Below are the code and all the weights of a small trained network. Each question names an input and a class and asks about switching units off, where a switched-off unit gives its printed mean instead of its output.

import numpy as np


def w(rows, s, z=0):
    codes = np.array(rows[::2]) - 128.0
    scale = np.full(codes.shape[1], s)
    scale[-1] = z or s
    return codes * scale


def f(y):
    return np.maximum(y, 0)


def log_softmax(a):
    a = a - a.max(-1, keepdims=True)
    return a - np.log(np.exp(a).sum(-1, keepdims=True))


def net(x, mask):
    res = np.array(x, float).reshape(1, 6) / 4 @ E
    y = f(res @ A[0][:, :-1].T + A[0][:, -1])
    res = res + np.where(mask, y, B[0][:, -1]) @ B[0][:, :-1]
    return log_softmax(res[-1] @ U[:, :-1].T + U[:, -1])


A, B = {}, {}
E = w([
[88,139,155,7,112,170,42],'x0',
[34,82,155,118,72,140,204],'x1',
[181,136,208,86,93,209,150],'x2',
[130,144,170,103,204,95,113],'x3',
[92,231,127,57,109,69,189],'x4',
[49,132,178,176,87,137,66],'x5',
],0.012)
A[0] = w([
[182,134,153,76,57,183,188,229],'n1',
[114,140,149,159,118,160,133,21],'n2',
[94,99,136,110,148,155,166,160],'n3',
[109,93,102,170,173,156,118,59],'n4',
[151,118,74,138,91,103,146,67],'n5',
[113,152,190,98,159,122,127,17],'n6',
[117,140,135,149,112,124,97,132],'n7',
[146,142,132,204,28,163,54,173],'n8',
[137,133,161,99,174,101,164,241],'n9',
[146,147,217,92,150,135,135,51],'n10',
[181,158,104,153,98,106,181,56],'n11',
[102,71,91,183,159,155,100,91],'n12',
[251,83,132,210,168,183,121,177],'n13',
[119,51,109,175,136,120,95,203],'n14',
[73,52,135,111,106,152,184,137],'n15',
[111,144,119,154,165,135,119,3],'n16',
[136,143,136,125,125,112,127,117],'n17',
],0.016,0.0025)
B[0] = w([
[135,134,123,77,3,104,138,208],'n1',
[174,141,86,83,116,160,91,148],'n2',
[158,193,133,158,63,128,150,161],'n3',
[96,121,106,100,170,110,115,175],'n4',
[151,122,174,132,160,139,98,164],'n5',
[145,116,107,154,174,127,175,161],'n6',
[174,118,135,149,128,132,166,149],'n7',
[138,129,159,122,36,220,155,202],'n8',
[138,110,137,133,116,164,85,174],'n9',
[113,140,124,164,111,201,111,176],'n10',
[104,124,133,136,131,207,122,186],'n11',
[121,167,127,173,197,61,153,198],'n12',
[101,133,153,209,224,230,124,252],'n13',
[103,116,111,124,228,100,129,204],'n14',
[172,123,144,93,43,214,96,196],'n15',
[136,118,107,80,113,154,148,144],'n16',
[97,80,165,132,146,127,141,140],'n17',
],0.016,0.024)
U = w([
[85,85,30,80,176,50,142,8],'0',
[112,114,95,151,163,231,130,214],'1',
[160,86,104,44,2,153,160,216],'2',
],0.0086,0.0011)

Each question gives the input, the list of numbers given to net, and the class t.
The units are the neurons (one row each of A and B). Each row of codes is followed by its name. A weight is (code - 128) times the scale printed after its matrix; where a second scale follows, it is the last column's (A, B and U).
mask holds one flag per neuron, in row order. A switched-off neuron (its flag False) gives its mean, the last column of its row in B, instead of its output. The means were averaged over made-up inputs and are rounded, as every weight is.
A unit's drop is (log p(t) with every unit on - log p(t) with that unit switched off) / (log p(t) with every unit on - log p(t) with every unit switched off).
The circuit of an input: a set's keep is (log p(t) with only the set's units on - log p(t) with every unit switched off) / (log p(t) with every unit on - log p(t) with every unit switched off). Starting from the 12 units with the biggest drops (on a tie, the unit counted first), units are removed one at a time, each time the one whose removal leaves the highest keep (on an exact tie, the one counted first), for as long as the keep stays at least 0.8.
circuit, biggest first: the units of the circuit, biggest drop first
k most important neurons: the k neurons with the biggest drops, biggest first
drop of u: that unit's drop, to one decimal
input [2,-7,-5,-6,2,1], class 2: circuit, biggest first => (n13)
input [6,3,-8,0,-1,-4], class 0: circuit, biggest first => (n13 n8)
input [-3,-8,-4,2,8,8], class 0: circuit, biggest first => (n13 n15)
input [4,0,-6,-1,-2,-8], class 0: circuit, biggest first => (n13 n8)
input [2,2,-5,5,0,-5], class 0: 4 most important neurons => (n13 n8 n15 n1)
input [8,7,-6,-4,-5,3], class 2: 2 most important neurons => (n13 n15)
input [8,3,6,8,2,-4], class 2: 2 most important neurons => (n1 n13)
input [-5,8,-5,-6,4,5], class 2: 2 most important neurons => (n13 n15)
input [1,-2,-4,6,-3,5], class 0: drop of n13 => 0.2
input [1,6,3,-7,-4,4], class 2: drop of n1 => 0.0
input [3,-2,-8,-5,0,0], class 0: drop of n13 => 0.3
